Here is a tiny trained network, its code and every weight. The questions are about switching its units off for an input and a target symbol, where a switched-off unit gives its printed mean instead of its output.

import numpy as np


def w(rows, s, z=0):
    codes = np.array(rows[::2]) - 128.0
    scale = np.full(codes.shape[1], s)
    scale[-1] = z or s
    return codes * scale


def norm(h):
    return h / np.sqrt((h * h).mean(-1, keepdims=True) + 1e-5)


def f(y):
    return y / 2 * (1 + np.tanh(0.7978845608 * (y + 0.044715 * y**3)))


def softmax(a):
    e = np.exp(a - a.max(-1, keepdims=True))
    return e / e.sum(-1, keepdims=True)


def log_softmax(a):
    a = a - a.max(-1, keepdims=True)
    return a - np.log(np.exp(a).sum(-1, keepdims=True))


def net(x, mask):
    ids = ['ΦΨβγελξ'.index(c) for c in x.split()]
    T = len(ids)
    res = E[ids] + P[:T]
    u = 0
    for l in range(3):
        q, k, v = (norm(res) @ M[l].T for M in (Q, K, V))
        z = softmax(np.where(np.tri(T) > 0, q @ k.T / 4**0.5, -1e9)) @ v
        res = res + np.where(mask[u], z, O[l][:, -1]) @ O[l][:, :-1]
        u += 1
        y = f(norm(res) @ A[l][:, :-1].T + A[l][:, -1])
        res = res + np.where(mask[u : u + 4], y, B[l][:, -1]) @ B[l][:, :-1]
        u += 4
    return log_softmax(norm(res)[-1] @ U[:, :-1].T + U[:, -1])


Q, K, V, O, A, B = {}, {}, {}, {}, {}, {}
E = w([
[49,82,162,201,77,169,135],'Φ',
[183,139,146,68,82,206,176],'Ψ',
[145,50,74,165,98,242,83],'β',
[80,143,6,151,157,124,108],'γ',
[171,183,108,201,84,181,143],'ε',
[150,147,54,35,71,13,152],'λ',
[254,101,112,126,112,40,92],'ξ',
],0.014)
P = w([
[180,99,203,90,183,115,105],'0',
[129,129,136,237,150,52,170],'1',
[112,137,23,25,94,215,98],'2',
[130,150,128,221,129,41,140],'3',
[90,134,33,73,52,212,140],'4',
[136,156,120,239,128,32,117],'5',
[112,127,5,13,64,206,127],'6',
],0.012)
Q[0] = w([
[69,109,57,15,34,150,144],'L0H1',
[202,110,224,171,231,94,153],'L0H1',
[188,151,99,71,49,197,245],'L0H1',
[112,2,83,38,72,107,92],'L0H1',
],0.0078)
K[0] = w([
[145,116,179,83,227,126,130],'L0H1',
[118,104,72,145,2,147,234],'L0H1',
[164,151,177,129,175,166,153],'L0H1',
[116,79,145,73,172,132,110],'L0H1',
],0.013)
V[0] = w([
[111,179,169,183,128,90,82],'L0H1',
[107,142,8,133,190,110,97],'L0H1',
[102,183,109,139,84,147,126],'L0H1',
[79,74,145,85,82,86,128],'L0H1',
],0.011)
O[0] = w([
[164,14,46,114,181,113,232,107],'L0H1',
[103,133,109,101,254,148,73,42],'L0H1',
[96,148,204,195,193,141,173,3],'L0H1',
[33,34,122,117,123,60,73,92],'L0H1',
],0.0084,0.0033)
A[0] = w([
[192,89,106,225,107,86,80,126],'L0N1',
[133,154,147,80,77,201,44,4],'L0N2',
[135,148,85,9,139,140,113,128],'L0N3',
[68,204,93,150,197,64,144,46],'L0N4',
],0.012,0.0034)
B[0] = w([
[37,180,80,73,212,141,149,253],'L0N1',
[55,160,35,12,120,43,154,221],'L0N2',
[71,119,200,206,135,197,141,252],'L0N3',
[180,46,33,204,89,69,103,167],'L0N4',
],0.011,0.0068)
Q[1] = w([
[134,7,118,148,94,126,152],'L1H1',
[139,154,127,177,240,130,99],'L1H1',
[83,129,75,245,2,154,57],'L1H1',
[104,167,109,140,201,44,155],'L1H1',
],0.0083)
K[1] = w([
[19,164,113,254,74,136,137],'L1H1',
[119,139,69,53,144,189,192],'L1H1',
[59,95,171,89,24,87,52],'L1H1',
[251,144,2,74,166,190,124],'L1H1',
],0.0062)
V[1] = w([
[90,153,97,249,9,163,124],'L1H1',
[175,153,167,85,241,171,102],'L1H1',
[94,195,110,57,158,36,198],'L1H1',
[79,121,3,137,200,132,221],'L1H1',
],0.0036)
O[1] = w([
[78,252,13,74,157,123,123,128],'L1H1',
[84,148,237,159,122,134,107,38],'L1H1',
[118,162,140,255,171,122,157,252],'L1H1',
[238,204,147,167,166,159,12,236],'L1H1',
],0.0056,0.0026)
A[1] = w([
[218,157,132,194,70,165,104,45],'L1N1',
[146,130,147,125,17,138,207,108],'L1N2',
[124,162,127,228,194,126,179,2],'L1N3',
[101,164,133,135,122,254,147,193],'L1N4',
],0.011,0.0045)
B[1] = w([
[148,118,167,221,110,129,100,153],'L1N1',
[177,70,73,140,139,134,82,251],'L1N2',
[9,174,79,157,105,184,205,218],'L1N3',
[151,143,176,156,163,140,86,254],'L1N4',
],0.015,0.0057)
Q[2] = w([
[157,196,152,156,202,39,146],'L2H1',
[45,90,157,121,156,94,145],'L2H1',
[129,47,201,210,185,98,98],'L2H1',
[89,161,112,151,252,48,99],'L2H1',
],0.013)
K[2] = w([
[162,246,32,135,119,110,91],'L2H1',
[51,164,122,161,131,163,163],'L2H1',
[165,169,129,204,97,254,89],'L2H1',
[89,172,71,142,181,125,85],'L2H1',
],0.013)
V[2] = w([
[60,99,191,29,255,153,149],'L2H1',
[119,124,168,91,70,73,147],'L2H1',
[34,54,136,215,75,214,137],'L2H1',
[45,167,19,122,86,157,137],'L2H1',
],0.0094)
O[2] = w([
[50,161,83,70,104,219,93,152],'L2H1',
[80,50,93,149,128,143,178,121],'L2H1',
[152,59,138,182,163,119,10,120],'L2H1',
[153,115,86,4,211,29,65,253],'L2H1',
],0.012,0.005)
A[2] = w([
[50,109,59,106,133,138,127,27],'L2N1',
[127,137,109,235,94,161,77,31],'L2N2',
[163,146,129,119,83,48,250,4],'L2N3',
[115,169,104,191,173,74,150,5],'L2N4',
],0.016,0.0042)
B[2] = w([
[165,112,250,135,125,93,142,246],'L2N1',
[113,155,166,89,108,93,166,170],'L2N2',
[52,192,140,198,114,72,53,163],'L2N3',
[108,100,128,140,96,134,173,179],'L2N4',
],0.019,0.011)
U = w([
[152,26,8,140,110,143,107,233],'Φ',
[131,152,112,158,139,195,2,152],'Ψ',
[70,184,102,178,7,55,33,4],'β',
[171,170,132,2,106,77,165,114],'γ',
[64,111,62,156,60,202,184,238],'ε',
[249,163,194,164,90,111,116,108],'λ',
[57,34,219,140,88,117,93,78],'ξ',
],0.0063,0.0031)

Each question gives the input, a string of symbols that net reads in full, and the target symbol t.
The units are the heads (4 rows each of Q, K, V and O) and the neurons (one row each of A and B). Each row of codes is followed by its name. A weight is (code - 128) times the scale printed after its matrix; where a second scale follows, it is the last column's (O, A, B and U).
mask holds one flag per unit, layer by layer, with each layer's heads first. A switched-off unit (its flag False) gives its mean, the last column of its rows in O or B, instead of its output. The means were averaged over made-up inputs and are rounded, as every weight is.
A unit's drop is (log p(t) with every unit on - log p(t) with that unit switched off) / (log p(t) with every unit on - log p(t) with every unit switched off).
The circuit of an input: a set's keep is (log p(t) with only the set's units on - log p(t) with every unit switched off) / (log p(t) with every unit on - log p(t) with every unit switched off). Starting from the 12 units with the biggest drops (on a tie, the unit counted first), units are removed one at a time, each time the one whose removal leaves the highest keep (on an exact tie, the one counted first), for as long as the keep stays at least 0.8.
units of the circuit, in order: the units of the circuit, biggest drop first
unit that matters most: the unit with the biggest drop
k most important neurons: the k neurons with the biggest drops, biggest first
top k neurons in layer l: the k neurons of layer l with the biggest drops, biggest first
drop when u is switched off: that unit's drop, to one decimal
input γ Φ ξ λ Ψ, target Ψ: unit that matters most : L0H1
input Ψ λ β ξ, target γ: units of the circuit, in order : (L0N1; L2H1)
input γ β Ψ ξ ξ ξ ξ, target Ψ: units of the circuit, in order : (L0N3; L0H1)
input Ψ ε β, target β: 2 most important neurons : (L0N2; L2N3)
input γ γ ξ, target Ψ: units of the circuit, in order : (L0H1; L0N3)
input ε ξ Ψ Φ ξ, target λ: units of the circuit, in order : (L0H1; L0N2)
input ε ε γ γ Φ β, target Ψ: units of the circuit, in order : (L2H1; L0H1)
input β Φ γ λ ε ξ, target γ: 3 most important neurons : (L0N1; L0N3; L1N1)
input ξ ε ξ γ, target Φ: units of the circuit, in order : (L0N4; L0H1)
input ε β λ Ψ β, target λ: units of the circuit, in order : (L0H1; L2H1)
input Ψ Φ Φ β ξ λ β, target β: 4 most important neurons : (L1N3; L2N3; L0N2; L0N1)
input λ β Ψ, target ξ: top 2 neurons in layer 0 : (L0N2; L0N3)
input ε ε Φ Ψ ε, target λ: units of the circuit, in order : (L0H1; L2H1)
input Φ ε ε, target Φ: units of the circuit, in order : (L0H1; L2N1; L2H1)
input λ β β Φ ε ε, target ε: units of the circuit, in order : (L1N3)
input λ γ ε λ Ψ, target ξ: units of the circuit, in order : (L0H1; L2N1; L0N3)
input Φ ξ ε ξ, target ε: top 3 neurons in layer 2 : (L2N4; L2N1; L2N3)
input Ψ Φ Φ, target β: 3 most important neurons : (L1N3; L2N3; L0N1)
input λ γ ξ Φ γ, target ξ: 2 most important neurons : (L2N1; L0N1)
input ε ξ ξ, target λ: most important neuron : (L2N2)
input λ Φ γ, target ξ: units of the circuit, in order : (L0H1; L2N1)
input ε λ Ψ Ψ γ, target λ: 2 most important neurons : (L0N2; L0N1)
input β λ γ, target γ: top 2 neurons in layer 2 : (L2N3; L2N1)
input Ψ β β λ ξ λ Ψ, target β: 2 most important neurons : (L2N3; L0N2)
input Φ λ λ γ ξ, target Φ: 2 most important neurons : (L0N2; L2N1)
input ξ Ψ γ, target ε: top 2 neurons in layer 1 : (L1N3; L1N2)
input β Φ ξ ξ Ψ γ ε, target γ: unit that matters most : L0N2
input λ β ξ, target ξ: top 2 neurons in layer 0 : (L0N3; L0N2)
input Φ Φ Φ, target Φ: drop when L2N2 is switched off : 0.0
input Φ ξ ε Ψ Ψ, target Φ: drop when L1H1 is switched off : 0.1
